Rows, each with roughly how far along a hidden order it lies (0 to 10)
In the rows, zero is written as 100.
80, 114, 89, 83, 118, 85, 102, 117, 116, 89, 114, 80, 115, 85, 109, 86, 94, 104, 79, 72, 135, 95, 99, 122	7
91, 110, 143, 131, 108, 94, 101, 107, 70, 72, 89, 83, 89, 90, 85, 94, 105, 102, 82, 98, 125, 89, 114, 98	7
99, 105, 163, 74, 111, 92, 97, 104, 90, 89, 138, 84, 97, 100, 80, 88, 100, 105, 86, 93, 115, 101, 97, 115	10
86, 121, 136, 135, 116, 83, 106, 92, 86, 73, 77, 96, 64, 78, 76, 109, 98, 91, 98, 88, 105, 102, 114, 98	10
79, 96, 114, 89, 98, 91, 95, 101, 89, 83, 110, 80, 75, 94, 107, 93, 96, 106, 87, 75, 98, 88, 106, 132	10
94, 109, 127, 132, 102, 88, 105, 105, 70, 82, 89, 83, 51, 107, 99, 90, 102, 110, 82, 105, 93, 84, 116, 102	7
106, 100, 97, 103, 111, 94, 105, 116, 65, 142, 110, 99, 104, 115, 122, 92, 102, 97, 79, 110, 117, 87, 114, 105	0
94, 120, 68, 97, 118, 73, 107, 122, 89, 150, 117, 100, 122, 109, 118, 83, 100, 90, 80, 91, 139, 100, 100, 108	0
77, 106, 114, 63, 101, 75, 94, 104, 100, 75, 145, 75, 69, 98, 95, 84, 95, 86, 106, 81, 132, 106, 96, 133	10
80, 116, 102, 90, 113, 88, 111, 108, 114, 83, 89, 86, 98, 78, 87, 94, 97, 110, 85, 77, 104, 102, 104, 124	10
98, 115, 121, 131, 104, 87, 111, 111, 65, 102, 79, 93, 55, 107, 97, 90, 103, 104, 87, 108, 100, 88, 117, 94	6
95, 122, 133, 97, 104, 56, 115, 116, 123, 126, 112, 100, 37, 113, 79, 54, 104, 114, 90, 64, 89, 109, 110, 127	10
101, 123, 69, 92, 119, 71, 113, 123, 90, 156, 122, 103, 111, 112, 124, 77, 104, 93, 81, 97, 142, 95, 102, 110	0
99, 102, 97, 96, 108, 94, 98, 105, 85, 122, 134, 80, 66, 117, 123, 79, 93, 111, 76, 96, 91, 83, 104, 130	6
93, 118, 108, 123, 111, 90, 106, 93, 63, 98, 80, 105, 60, 91, 87, 116, 101, 84, 101, 114, 105, 102, 121, 81	7
89, 115, 70, 89, 117, 78, 104, 120, 98, 161, 133, 98, 118, 115, 123, 76, 97, 98, 83, 87, 136, 94, 99, 120	0
78, 115, 88, 82, 104, 67, 109, 130, 119, 76, 120, 67, 98, 106, 104, 43, 106, 114, 78, 56, 132, 88, 91, 125	7
97, 123, 69, 112, 110, 78, 119, 110, 94, 136, 93, 106, 54, 107, 111, 84, 100, 114, 85, 84, 82, 99, 117, 126	6
81, 125, 112, 107, 135, 93, 113, 118, 114, 88, 100, 85, 116, 78, 110, 101, 96, 116, 70, 75, 136, 86, 104, 111	6
82, 103, 137, 100, 77, 97, 100, 100, 67, 75, 71, 93, 77, 84, 75, 101, 107, 79, 100, 96, 92, 108, 119, 86	10
95, 112, 123, 116, 88, 62, 101, 124, 70, 80, 120, 78, 24, 133, 96, 47, 106, 107, 81, 79, 107, 90, 104, 121	7
99, 106, 164, 76, 113, 94, 105, 99, 116, 129, 138, 92, 70, 108, 78, 81, 98, 109, 87, 87, 87, 107, 102, 136	10
98, 123, 115, 81, 117, 81, 96, 99, 75, 122, 138, 100, 102, 100, 98, 100, 93, 90, 95, 106, 140, 104, 99, 114	6
78, 104, 110, 91, 107, 91, 104, 122, 108, 74, 108, 76, 116, 93, 101, 85, 104, 104, 80, 66, 130, 87, 98, 114	7
107, 101, 162, 78, 124, 100, 107, 101, 91, 147, 129, 104, 123, 102, 81, 100, 103, 98, 82, 105, 114, 108, 103, 101	6
106, 97, 94, 87, 113, 85, 96, 115, 68, 149, 138, 93, 100, 121, 126, 84, 101, 96, 84, 101, 133, 86, 106, 109	0
80, 104, 130, 95, 114, 88, 114, 114, 123, 96, 99, 80, 108, 86, 87, 71, 103, 123, 72, 70, 103, 99, 100, 132	10
100, 101, 164, 98, 112, 99, 100, 96, 86, 84, 126, 86, 85, 99, 77, 105, 98, 96, 84, 109, 106, 97, 107, 117	10
105, 98, 162, 65, 110, 87, 107, 113, 96, 160, 143, 100, 75, 126, 77, 74, 106, 91, 86, 99, 103, 110, 97, 125	7
94, 125, 120, 81, 134, 84, 101, 100, 97, 114, 142, 94, 95, 93, 91, 100, 91, 101, 91, 99, 141, 101, 99, 115	7
106, 105, 163, 101, 113, 102, 99, 102, 72, 124, 128, 97, 98, 104, 80, 106, 104, 93, 87, 109, 122, 101, 106, 96	6
87, 116, 126, 132, 110, 96, 105, 109, 63, 78, 78, 86, 104, 87, 95, 109, 104, 100, 82, 97, 123, 87, 114, 92	6
98, 118, 82, 115, 125, 94, 113, 116, 81, 141, 92, 110, 132, 97, 110, 104, 102, 104, 78, 94, 125, 94, 119, 87	0
82, 127, 103, 134, 129, 75, 103, 114, 79, 87, 94, 89, 73, 88, 102, 83, 96, 101, 84, 86, 128, 89, 107, 104	6
103, 108, 100, 91, 97, 78, 114, 106, 84, 157, 103, 104, 52, 119, 87, 77, 104, 86, 100, 92, 86, 114, 115, 123	6
94, 116, 115, 79, 112, 81, 120, 103, 117, 160, 111, 104, 53, 101, 87, 81, 100, 108, 93, 75, 81, 109, 106, 131	10
106, 100, 162, 75, 108, 99, 108, 110, 91, 152, 126, 108, 112, 110, 78, 88, 105, 98, 88, 108, 101, 112, 106, 108	6
102, 106, 117, 67, 111, 71, 96, 100, 80, 136, 148, 102, 65, 120, 99, 83, 96, 82, 100, 106, 117, 112, 101, 127	7
90, 119, 69, 114, 127, 79, 108, 118, 79, 144, 112, 103, 111, 104, 121, 89, 99, 91, 83, 99, 137, 95, 104, 101	0
105, 100, 163, 90, 105, 88, 98, 98, 77, 123, 126, 93, 43, 117, 86, 87, 103, 103, 98, 104, 87, 102, 110, 115	10
87, 126, 96, 100, 114, 77, 104, 97, 108, 100, 122, 93, 50, 91, 102, 102, 91, 100, 90, 78, 103, 102, 103, 133	10
79, 99, 72, 71, 99, 78, 96, 105, 117, 102, 130, 76, 62, 105, 124, 65, 94, 108, 85, 67, 102, 86, 98, 139	8
93, 118, 71, 114, 118, 78, 115, 123, 82, 134, 105, 96, 95, 116, 126, 70, 101, 111, 76, 91, 124, 89, 106, 109	0
93, 104, 70, 98, 108, 79, 119, 116, 102, 147, 82, 100, 51, 114, 111, 87, 100, 107, 88, 75, 83, 96, 118, 127	6
80, 105, 149, 110, 92, 84, 100, 103, 75, 77, 90, 75, 55, 99, 85, 79, 107, 95, 88, 84, 104, 92, 112, 95	10
104, 104, 86, 90, 118, 91, 115, 118, 82, 157, 121, 102, 122, 115, 114, 82, 104, 110, 78, 99, 119, 92, 108, 105	0
87, 118, 114, 99, 104, 77, 116, 106, 113, 119, 91, 108, 47, 97, 85, 76, 104, 100, 94, 74, 83, 112, 113, 118	10
97, 122, 79, 110, 123, 84, 102, 120, 72, 130, 121, 98, 117, 111, 115, 86, 101, 92, 81, 103, 138, 89, 103, 103	0
90, 123, 141, 124, 110, 85, 110, 116, 80, 83, 96, 92, 65, 94, 79, 81, 103, 107, 81, 85, 112, 95, 112, 104	8
88, 117, 89, 129, 105, 84, 101, 112, 67, 80, 83, 85, 62, 98, 114, 93, 102, 107, 81, 96, 106, 85, 117, 105	6
104, 115, 114, 93, 109, 72, 117, 108, 100, 160, 113, 109, 52, 114, 94, 88, 101, 103, 92, 100, 83, 105, 114, 115	7
93, 112, 95, 90, 115, 77, 118, 121, 119, 154, 104, 105, 74, 113, 102, 76, 104, 115, 76, 76, 82, 105, 109, 126	6
99, 122, 72, 96, 120, 82, 109, 120, 86, 148, 115, 108, 120, 103, 118, 89, 103, 87, 81, 92, 139, 95, 102, 100	0
90, 97, 94, 75, 99, 83, 96, 107, 88, 111, 139, 79, 92, 111, 124, 79, 94, 101, 85, 94, 114, 87, 100, 133	6
80, 122, 82, 96, 123, 72, 95, 104, 102, 79, 139, 79, 70, 96, 113, 83, 92, 101, 90, 77, 141, 93, 100, 142	8
84, 101, 68, 83, 105, 77, 96, 108, 90, 112, 117, 80, 49, 113, 123, 78, 94, 110, 85, 85, 90, 85, 109, 135	6
94, 93, 160, 74, 94, 94, 94, 99, 90, 95, 129, 84, 88, 105, 78, 87, 104, 85, 93, 92, 116, 108, 99, 111	10
85, 125, 95, 137, 113, 70, 103, 103, 73, 84, 99, 93, 40, 103, 115, 87, 96, 101, 87, 100, 115, 85, 114, 106	6
89, 100, 105, 82, 103, 96, 105, 111, 100, 114, 122, 83, 72, 111, 120, 84, 100, 113, 77, 75, 83, 88, 108, 130	8
102, 87, 158, 51, 91, 100, 100, 101, 82, 155, 124, 108, 101, 121, 78, 93, 109, 63, 107, 103, 112, 122, 107, 106	7
108, 114, 86, 92, 128, 76, 111, 129, 96, 159, 144, 100, 107, 128, 116, 57, 102, 110, 73, 99, 131, 92, 98, 115	0
